Each row has a class, written after it.
[ 38   2  11  22   7   2 -10  -9 -34   1 -11 -58  13 -12  19 -25 -40   4
  -6  -3   3 -22 -12 -11  25  38 -24   8 -30  26  -9 -17  14  -4  15 -31]  (20)
[ 15  29  10 -37  -9 -39 -60 -12 -49  14  10 -11 -66  10  44  -8 -37 -26
  -8 -21  36  14 -38   9  16  28  73 -37   1 -43  -8  11  28   6   0 -58]  (104)
[ 28  55 -45  19 -14  -7  -2  44 -25   5  26 -13 -32  35  92  24 -97  12
 -34  -6  42 -49   1   4  44  27  38 -37  27   2 -78  31   6   7  17 -33]  (134)
[ 15  -5 -19  -6  22   8   2 -27   5 -37 -33  -8   5 -14 -11  10  17   3
 -20  -5 -26   6 -17 -30   4   9 -16  -6  -8  -1 -31 -11  31  25  -8 -31]  (20)
[ -8  38 -55 -19   6  33  31  23  74  -2   9   1 -14  12  17  -2 -11 -30
   6  28  62  -4  36 -53  -4 -53  24  36   0   6 -34 -35  38  41   3 -41]  (104)
[ -5  19  17   1  10   2  -6 -11   3  12  -7 -22  21 -21  -6   6  11  22
  17   7  -5  -5  -3 -25  24 -21 -12  -1  -7  -5  -8   1  -3 -14   0 -17]  (135)
[ -6  10   6 -29 -22 -34  -6  33 -33 -56   6  37 -30  27   6  11  14   8
 -19 -32 -49 -13 -21 -15  55 -43  85 -40  15   3 -39 -16  36  -3 -30   2]  (76)
[ 15  -3   5  23  13  16  16  -6 -14  -3  -9 -49   3 -10  23  -5 -24   1
 -23  -9 -18 -17 -11 -25  13  17   9  -9 -28   3 -26 -40  33  29  -3 -30]  (20)
[ 33 -77  22 -21  54  -2  19  20  45  -1 -30  11   4   7 -13 -20  11 -19
  16  20 -30 -21  27 -16  11  13   3  42 -27   1 -12  11   7  10 -22  63]  (134)
[  55   21   52  -12   19  -22  -45    9   23   31   31  -17  -12   73
   13  -54   58   -3   33    0  -33  -26  -18 -114  -58  -19   -7   31
   14  -62   46   -8  -24  -52   27   58]  (75)
[ 42  -1 -27  17  19  15   1 -19  15 -35  -9 -20 -21  -4 -22 -29   6 -25
 -22  -9 -10  -1   2  -9 -25  39   8  24  13   7  -8  -3  64  49 -10 -13]  (135)
[ 10  15  17   9   9   5 -14  -6   4   4 -15 -11  14   1  -6  -4  15  12
  11   7 -10  -3  -7 -19  22  -2  -1   6   0 -13  -2 -10   1   2   5 -18]  (76)
[ -5  -6  -4 -11  12  -8  -2   9   1   1   4 -32  10  -2 -14  -5 -19  32
  -5   4  -6 -25  13  17  35   3 -16 -19  10  18 -18  -2 -11  -3  -5  12]  (28)
[  9  -7  -8  10  18 -15   1 -12 -17   6  11 -48  12   0   8  15 -26  10
  -6  -5  -2 -22 -20  -2  25  30   0   7 -16   1 -28  -8 -10   2   4 -26]  (134)
[ -2  -6   0   2  22  -1 -10  -1  -5  23  18   2 -12  34  26 -13 -37  13
  13   4  36 -13 -12  26 -32  16   0  -6  -7 -30  -7  -7 -28   7  -8  12]  (150)
[-30  10  -2  11   5 -13 -41  -3 -50  53  21 -17   1   3  19  13 -39  41
  29 -28  65   2 -22   9  42  25 -19 -25 -12   6  37 -28  -2 -75  19 -28]  (150)
[  2 -17  18  30  10   6  -7  -5  -6   7   0 -43 -11  -3  19  -1 -45  -4
   8 -13   2  -5 -14 -10  14  43   2  10 -13  -3  -2 -21  19  -8  11 -17]  (104)
[  1  -2   6 -11  19   2 -15  -1  -4  -3  -5 -19  12  -3 -15  -7 -20  31
   0   9 -22 -24   5   2  30   0 -13 -22  18   2  -7   6 -14  -1   4  10]  (20)
[ -7   1  31   1  10  -4 -16 -18   6   9 -20 -14  13 -17  12  13  15   9
   6   5   0  -1 -10 -31  28  -3  -8   5  -8 -19   1  -6  -5  -8   5 -18]  (75)
[ -4 -35  13  39 -19  11  16  21 -13 -14  23  28  10  -5  31  26  16 -41
   3 -20   9 -22   5 -35  -4  17  28  31 -18  13  11  12  21 -50  29  12]  (184)
[ 47   7 -27  24  13   6   3 -12   4   2  -1 -12 -23  -4  31   2  13 -11
   3  -2   1   4  -4 -19 -23  54   1  23  -5   0 -14  -3  22   7   4 -22]  (184)
[  7 -12   8   3   9  14  12 -14   1   8 -10  -7  -2  10  15  13   1  -4
 -19   8  44   3   2  21  -7   8 -10  14 -12 -16 -11 -14   4  26 -24   1]  (196)
[ 39 -25   8  24   3   1   2  -8 -10 -14 -16 -55   0 -19   5 -16 -29 -23
 -17  -7  -7 -13  -7  -4  15  51  -3  21 -22  24 -23 -14  28  29   2 -16]  (134)
[-59 -36  99   9  34 -32 -50 -32 -25  30  11 -28  43   1  46   5  -6  41
  75  14  23  11 -54  10  -5  18 -39  44 -11 -42  77  -6 -78 -65  12  24]  (150)
[ -7  13  18   6   9   5 -10  -7   2  24  -5  -6   2 -13   9  16  11  21
  24   5  -9   6 -13 -25  19   3 -11  -7   2 -11  -1  -6  -2 -22  12 -14]  (184)
[-11 -10  -5 -13  11  -8  -3   3   6  -6  -4 -28  12 -16 -17  -1  -7  23
 -10   3 -11 -14  10   9  44   5  -5 -18  10  18 -17   8   0   4  -5   3]  (28)
[ 24   5   5  14   3   2  -8 -12 -15   3 -14 -10  -6  10  36   5 -12   0
  -7   8  23  -3  -9  29   6  29  10   6 -13  -9  -7 -14 -16  34 -17 -18]  (76)
[ -3  -9   0 -16  13  -8   1  10   6  -1  -5 -29  11  -4 -18 -10  -8  23
  -6   5 -11 -19  13   9  38  -3 -12 -16   6  15 -14  -4  -1   2  -8  10]  (28)
[-15   1   4 -14  16  -3 -12  -2  -5  -4  -1 -17   9  -5 -17   2 -22  38
  -7   6 -22 -27   5   4  36 -10  -7 -33  15   0 -16  -1 -13  -4  -5  11]  (20)
[-92 -52  11  39 -52 -33  36 -20   3  -7 -39  38  18 -60 -49  94  55 -42
 -11  -6 -42  42  24  12  51   5  18 -10 -36   0  57  55 -16 -87 -17  39]  (75)
[ 42  23 -33  23  24  16  16 -14  30  -3 -10 -14   7  -7  14   7  -8   5
 -14  10   3 -21   3 -23 -35  19 -22  16  -4  14 -17 -21  11  36   0  -7]  (75)
[ -3  11  19  17   8   5  -8 -12   5  19 -22  -1  29 -21  -4  15  21  15
  17   8 -16  -2   1 -17  30  -8   4  -3 -15  -5   2  -9 -17  -8   1 -13]  (76)
[ 27  11 -35  17   9  11   3  -7  15 -21 -14   5  -1 -27 -19   8   1 -19
 -11   6  -1   5  -7 -19 -18  26  13   7   1   9  -3   0  32  20   1 -16]  (104)
[-12  10  30  -3  11  -2  -9  -8  18  15 -11 -22  23 -11  -8   1  32  20
  33  12  -4   6   8 -21  22 -12 -21  18  -3   1   5  -9 -13 -25  19 -14]  (28)
[ 29 -20  -2  30   8   6  -1 -19  -7 -23 -30 -51   1 -15  24 -13 -17 -21
 -32 -20   0  -4 -22 -20  41  38  19  15 -21   3 -13 -23  55  40 -16 -43]  (76)
[ -1  17  -2   7   6  -4 -25 -13 -16  15   6 -20 -18   7  30   4 -32  32
 -23  -2  27 -20 -10  28  16  20  19 -34   7 -28 -18 -23 -16  33 -32  -4]  (76)
[ 13  10  12  48  10  18  -5   0 -13   4   0 -36 -18   1  37  -1 -27 -11
 -22  -9  15   1 -19 -31  14  61   9   0  -6   2  -5 -38  51  18  -1 -27]  (104)
[ -6  -9  -5 -14  10  -5  -6  10  -9  -2  14 -27   2   3 -15  -6 -19  39
   0   3 -15 -25  -5  11  36  -3 -17 -25  25   2 -12  -7 -13  -3 -11  12]  (184)
[  4  10  41   9  -1  20 -12 -12  -2   8 -14 -10  15  -5 -12  20  39   2
  11   8  11  12   0 -23  25   0  -6  16  11  -9   7 -14   6 -15  15 -15]  (196)
[ 14 -11  -6 -20  17   1 -21 -13 -14 -16  -2 -22 -16  10  28  -6 -23  20
 -10  11  13 -13 -10  21  11  22   9  -4  11 -14 -12 -17 -22  40 -15  -7]  (20)
[  7  19  23   8   5   1 -15 -12   1   4 -11  -7   9 -19   5   6  23  12
   0   4   5  -4  -7 -29  25  -1  -1   3   1  -8  -5  -9  10  -1   7 -24]  (75)
[-64  53 -15  11 -17  -6 -19 -22 -26  -8  17 107  37 -20   3  83  68  20
  11 -44   4  11 -42 -70  -3 -77  40 -29  -7   5  10  -1   1 -67  19 -28]  (135)
[  4  -4   8  -1  15 -13  -9 -12 -15   2   9 -15 -13  29  17  10 -19  -4
   4  17  31  -7  -6  29 -10  34  -8  13 -11 -13   0 -22 -32   5 -17  -5]  (104)
[ 22  -7  18  21  16   2 -15 -21 -17   5  -5 -64  -7  25  26 -11  -8  -8
  -4 -27  -6  -7 -18 -17  22  36   1  14  -7  -8   3 -41  26  15   6 -43]  (76)
[  8 -10  10  18  -4  -6 -20 -28 -33 -12  -2 -51   3 -44  23  10  -6   5
  -9 -22 -19 -12   0  -1  39  41  22 -11  -1  13 -10   0   5  -2  12 -38]  (20)
[ -65  -62  -43    6  -22  -28   21  -16    9  -27  -14   21   -1 -101
  -38   42   23  -11  -31  -19  -34   31    7   12   35    9   59  -37
  -24  -22  -12   67   15  -13  -50   12]  (104)
[ 31  -5   2  16   1  -4 -18  -8 -39   2   8 -45 -17  -8  48 -19 -12  -1
  -1 -20   9   0 -27  -7  31  43  18  10  -6   8  -5 -20  25  13   5 -50]  (184)
[-54 -85 -20 -18  21 -47 -11 -41  30 -28  17  14  18 -50  24  36  20 -28
 -27 -34 -63 -23   8 -28  -4  17  44  -7  -6   3 -38  87 -44   4 -25  49]  (134)
[ 26  -2   0  13  19   2 -18 -15 -22  -2   4 -17   0  12  24   5 -29  11
 -23  11  33 -22 -20  18  -4  42   6   9   7 -20  -7  -8 -13  22 -15   6]  (196)
[-13 -20  -3  -9   8  -4  -1  -5  -7 -17  20 -41  -3  17  29   3  -8  21
 -16   3  38  -6 -15  23  18  19  -4  16   6 -11 -12 -15 -13  28 -14 -13]  (28)
[ -9  10   7  24  -5   6  15   7  -8   4   3 -28  23 -12  23  11 -36  22
 -15  -4  13 -29  -9 -18  23 -12 -25 -10 -17   4 -26 -12   6  -6   6 -18]  (75)
[ 30   2   8  31   8   8 -12 -18 -18   1  -6 -45 -28  -4  37 -12 -12 -30
 -27 -27  -1  -3 -10 -25   1  53  26  -2  -8   1   1 -19  59  29  -7 -24]  (135)
[ -73  -63   19  -44  -27  -97  -41  -50  -36  -20   62  -37   14   -1
   -5   19   29   20   24  -46  -52  -17  -35   10   10  -35   14   -2
    3  -31   22   58 -110  -88  -14   36]  (184)
[-65 -72  27  -6  33  14  34   4  40  -2  17 -53  22  -8   8   7 -43  45
  57  13  21 -10  18  45  -3 -11 -45  45 -10 -12  -8 -31 -31  -8  -9  19]  (150)
[  2  -7 -52   2  21   4  19 -16  22 -23   3 -32   1 -24 -12  -3 -17  -1
 -14   5 -11  -6   6   2 -16  15  -5  10   1   5 -20  16  16  39 -20  -9]  (135)
[ 14  36 -60  16   2  17  10  -1  21  -4 -12  12 -19  13   9   9  -3  -5
 -35  -3  -2  12 -13 -40   8  12  14 -19  -6   6 -39  -6  35  42 -13 -29]  (76)
[-94 -15  17 -15  13  33  -2  17  53  31   6  19  16 -41 -11  18 -87  99
  13  11  16 -34  -4  16 -18 -71 -54 -72  31 -46 -19  -3 -20  -4 -19  79]  (184)
[ -4  -6   7  -4  11  -8 -11   5  -9  -2  -3  -9  19 -13 -29  -3 -25  20
 -11   3 -12 -27  -5   9  38  -2  -2 -20  10  15 -18   5  -2   9  -2  12]  (134)
[-22  15  30  -2   4   6  -6  -7  10   4  -9  -4  20 -19  -9  20  33  23
  12  15   5   2   0 -25  33 -19 -18   6   5  -7   1 -14  -3  -9   7 -19]  (75)
[ 24  19 -40  11  12  18  -5 -13   6 -23  10 -13 -34   0  -4 -10 -13   5
 -28 -18 -12  -2 -15 -16 -18  31  25 -13  19  -1 -34  -5  49  51 -10 -18]  (135)
[  2 -13   7  -6   8  -2  -6   1 -13   0  -3 -15  15   1 -24   1 -11  25
 -15   5  -6 -24  12  19  42   0  -8 -17  15   4 -18   6 -17  -5 -17  21]  (196)
[-73 -26 -41 -34 -10 -15  15  -5   3   8  45 -18   0 -23  -5  35   1   3
 -17 -36   8 -12  10 -19  21 -45  25 -33 -14  -1 -11  25   5 -26 -18   1]  (135)
[  4 -13  11 -17  -6 -10 -69  -3 -49  15   6  54 -69  32  79 -28  -4  18
 -16 -50  35  10 -17   4  -4  17  51 -50  18 -46  13  -8  14   8 -22  12]  (20)
[-10  -4   3 -11  13  -8  -6   2  -5  -4  -1 -23   9 -12 -18   0 -13  27
 -23   3  -5 -27   5   7  49  -2  -9 -26  15   6 -11  -5   6  11 -16   5]  (75)
[  3 -10   4   6  23 -13  -7  -4 -13  14  16 -26 -16  19  26  -4 -46  17
   4  14  17 -19  -9  29 -17  36  -4  -2 -14 -25 -11 -21 -34  10 -24   9]  (104)
[ -9   7 -35   7   0  12  -6 -16 -15 -32 -10  18  -5 -13  -1  28   5  12
 -33 -13  -2  18 -30 -10  17  15  19 -14  19   7 -21 -12  28  32 -15 -23]  (196)
[ -7  -9   4  -2  14  -9  -2   9   1   5   1 -18  21  -9 -35  -2 -28  24
 -10  10  -9 -33   4  12  34  -5 -10 -17   8   2 -17   7  -7   0  -6  21]  (134)
[ -6  -7   4  -1   4  -8  -3   8  -8   0   1  -9  16 -12 -36   0 -16  14
 -12   3  -9 -23   1  10  34  -2   2 -18   6   7 -16   6   2   3  -3  11]  (134)
[-107   -6   13   -7    4    0   49    3   51   34   40   21    5  -27
  -45   81   81    0   24   -4  -40   16   51  -12   13  -44   55  -35
    5  -24  -21   28  -10  -49    0   19]  (150)
[ 14  43  51  78   2   8 -16 -34  12  27 -26  18 -51  80   9  12 -46 -52
  37 -19 -21  11   9   5 -82  62 -28  25   7 -29  30   6  29 -54  54   9]  (135)
